Below are the code and all the weights of a small trained network. Each question names an input and a target symbol and asks about switching units off, where a switched-off unit gives its printed mean instead of its output.

import numpy as np


def w(rows, s, z=0):
    codes = np.array(rows[::2]) - 128.0
    scale = np.full(codes.shape[1], s)
    scale[-1] = z or s
    return codes * scale


def f(y):
    return y / 2 * (1 + np.tanh(0.7978845608 * (y + 0.044715 * y**3)))


def softmax(a):
    e = np.exp(a - a.max(-1, keepdims=True))
    return e / e.sum(-1, keepdims=True)


def log_softmax(a):
    a = a - a.max(-1, keepdims=True)
    return a - np.log(np.exp(a).sum(-1, keepdims=True))


def net(x, mask):
    ids = ['ΓΘΠΦβλξσω'.index(c) for c in x.split()]
    T = len(ids)
    res = E[ids] + P[:T]
    r = res
    for j in range(2):
        rows = slice(4 * j, 4 * j + 4)
        q, k, v = (r @ M[0][rows].T for M in (Q, K, V))
        z = softmax(np.where(np.tri(T) > 0, q @ k.T / 4**0.5, -1e9)) @ v
        o = O[0][rows]
        res = res + np.where(mask[j], z, o[:, -1]) @ o[:, :-1]
    y = f(res @ A[0][:, :-1].T + A[0][:, -1])
    res = res + np.where(mask[2:18], y, B[0][:, -1]) @ B[0][:, :-1]
    return log_softmax(res[-1] @ U[:, :-1].T + U[:, -1])


Q, K, V, O, A, B = {}, {}, {}, {}, {}, {}
E = w([
[166,1,117],'Γ',
[79,99,91],'Θ',
[82,144,152],'Π',
[98,122,159],'Φ',
[92,110,132],'β',
[76,135,127],'λ',
[98,94,114],'ξ',
[81,112,111],'σ',
[68,132,117],'ω',
],0.017)
P = w([
[136,119,164],'0',
[184,157,88],'1',
[164,150,155],'2',
[76,114,151],'3',
[144,147,74],'4',
[161,139,165],'5',
[40,108,140],'6',
[121,133,66],'7',
[162,139,165],'8',
[5,98,135],'9',
[112,117,69],'10',
[154,146,165],'11',
[34,74,131],'12',
],0.023)
Q[0] = w([
[123,114,250],'H1',
[147,94,123],'H1',
[119,143,139],'H1',
[89,141,99],'H1',
[105,126,145],'H2',
[121,153,117],'H2',
[87,177,129],'H2',
[105,129,109],'H2',
],0.023)
K[0] = w([
[255,201,121],'H1',
[112,45,141],'H1',
[160,93,189],'H1',
[82,104,74],'H1',
[152,210,94],'H2',
[58,153,175],'H2',
[53,161,171],'H2',
[84,132,71],'H2',
],0.012)
V[0] = w([
[123,168,143],'H1',
[73,255,181],'H1',
[132,35,151],'H1',
[171,140,254],'H1',
[92,183,28],'H2',
[124,74,110],'H2',
[80,118,133],'H2',
[192,91,48],'H2',
],0.0093)
O[0] = w([
[142,98,75,85],'H1',
[205,3,122,59],'H1',
[15,195,165,224],'H1',
[33,10,241,3],'H1',
[177,98,124,168],'H2',
[30,149,130,198],'H2',
[197,141,194,216],'H2',
[65,248,97,92],'H2',
],0.0047,0.0041)
A[0] = w([
[115,95,88,61],'N1',
[197,108,85,75],'N2',
[102,100,141,239],'N3',
[252,162,102,173],'N4',
[151,192,82,35],'N5',
[189,178,92,101],'N6',
[103,172,81,168],'N7',
[72,138,106,255],'N8',
[183,137,172,93],'N9',
[139,166,163,63],'N10',
[167,101,106,90],'N11',
[132,136,168,200],'N12',
[172,154,173,115],'N13',
[178,61,75,198],'N14',
[133,139,151,167],'N15',
[160,135,145,113],'N16',
],0.021,0.006)
B[0] = w([
[104,148,134,152],'N1',
[2,178,104,143],'N2',
[154,196,189,196],'N3',
[19,125,95,153],'N4',
[96,86,118,149],'N5',
[48,43,22,143],'N6',
[160,71,138,198],'N7',
[167,105,178,254],'N8',
[143,110,54,132],'N9',
[123,84,92,130],'N10',
[88,141,110,132],'N11',
[200,159,89,151],'N12',
[115,98,38,134],'N13',
[204,186,154,167],'N14',
[152,133,118,136],'N15',
[69,120,68,125],'N16',
],0.009,0.015)
U = w([
[186,157,200,200],'Γ',
[95,4,210,51],'Θ',
[225,51,87,248],'Π',
[225,120,102,146],'Φ',
[69,188,120,55],'β',
[147,214,104,202],'λ',
[27,191,122,56],'ξ',
[94,108,111,118],'σ',
[36,48,112,3],'ω',
],0.011,0.0036)

Each question gives the input, a string of symbols that net reads in full, and the target symbol t.
The units are the heads (4 rows each of Q, K, V and O) and the neurons (one row each of A and B). Each row of codes is followed by its name. A weight is (code - 128) times the scale printed after its matrix; where a second scale follows, it is the last column's (O, A, B and U).
mask holds one flag per unit, heads first, then neurons. A switched-off unit (its flag False) gives its mean, the last column of its rows in O or B, instead of its output. The means were averaged over made-up inputs and are rounded, as every weight is.
A unit's drop is (log p(t) with every unit on - log p(t) with that unit switched off) / (log p(t) with every unit on - log p(t) with every unit switched off).
The circuit of an input: a set's keep is (log p(t) with only the set's units on - log p(t) with every unit switched off) / (log p(t) with every unit on - log p(t) with every unit switched off). Starting from the 12 units with the biggest drops (on a tie, the unit counted first), units are removed one at a time, each time the one whose removal leaves the highest keep (on an exact tie, the one counted first), for as long as the keep stays at least 0.8.
units of the circuit, in order: the units of the circuit, biggest drop first
top k neurons: the k neurons with the biggest drops, biggest first
heads that matter: for each layer, one digit per head in row order, 1 if its drop is at least 0.15 and else 0, layers parted by /
input β σ Θ σ Θ Φ Π Θ, target λ: heads that matter	11
input Π Θ Γ Θ ω Γ Θ ω, target ω: units of the circuit, in order	[H1; N6; N5]
input ω Θ ξ λ Γ ξ Θ Γ, target ω: heads that matter	11
input σ ω Π ξ ξ Γ σ Φ ω ξ λ, target Π: heads that matter	10
input σ λ λ Θ λ, target ω: heads that matter	10
input ξ Γ ξ σ Π β ξ Θ, target Π: top 2 neurons	[N7; N14]
input Θ ξ Θ Θ Γ ξ Π Θ ξ ξ β, target Π: top 2 neurons	[N7; N3]
input ξ Γ ξ ξ Γ ξ Γ λ, target Θ: units of the circuit, in order	[N7; H1; N8; N5]
input ξ ξ ξ ξ ξ ω Θ σ Θ Θ, target Θ: heads that matter	00
input Γ Θ Θ ξ Π Π Γ ξ, target Θ: units of the circuit, in order	[H1; N7; N8; N5]
input Π σ Φ ξ Θ Θ λ σ ω Γ Φ, target Θ: top neuron	[N7]
input Θ β λ ξ Θ Θ ω Θ Θ Θ Γ, target ω: heads that matter	11
input λ Φ Φ λ Θ Θ ω Φ ω ξ ω, target Π: units of the circuit, in order	[H1; N7]
input Θ ξ σ ξ, target Γ: units of the circuit, in order	[N3; N4]
input σ ω λ β, target Γ: units of the circuit, in order	[N3; N6; N4]
input σ λ Γ ξ σ ξ ω Θ, target ξ: units of the circuit, in order	[H1; N2; H2; N4]
input Θ Γ λ ω Θ, target ξ: top 3 neurons	[N2; N4; N14]
input ξ Φ ω Φ Θ, target Γ: heads that matter	10
input Π Γ ω Φ Θ Γ ξ Γ σ λ, target Γ: units of the circuit, in order	[N3; N8]
input Γ σ Θ Θ ξ Θ ξ λ ξ Γ ξ Π, target Π: units of the circuit, in order	[N13; N9; H1]
input Γ ξ Θ σ Θ ξ ω ξ, target ξ: units of the circuit, in order	[H1; N2; N4]
input ξ Γ Φ λ Γ λ Π Θ Θ ω Φ Γ, target Γ: units of the circuit, in order	[H1; N6]
input Φ Γ Θ Φ σ Θ Θ σ, target ω: units of the circuit, in order	[H1; N6; N5]
input ξ Θ Π Φ Γ Π ω, target Γ: units of the circuit, in order	[N3; N8]
input ξ λ β Π ξ Π Π Γ, target λ: units of the circuit, in order	[N14; N2]
input Θ σ Θ ω ω Θ Θ β, target ω: heads that matter	10
input β β Γ Θ, target Γ: heads that matter	00
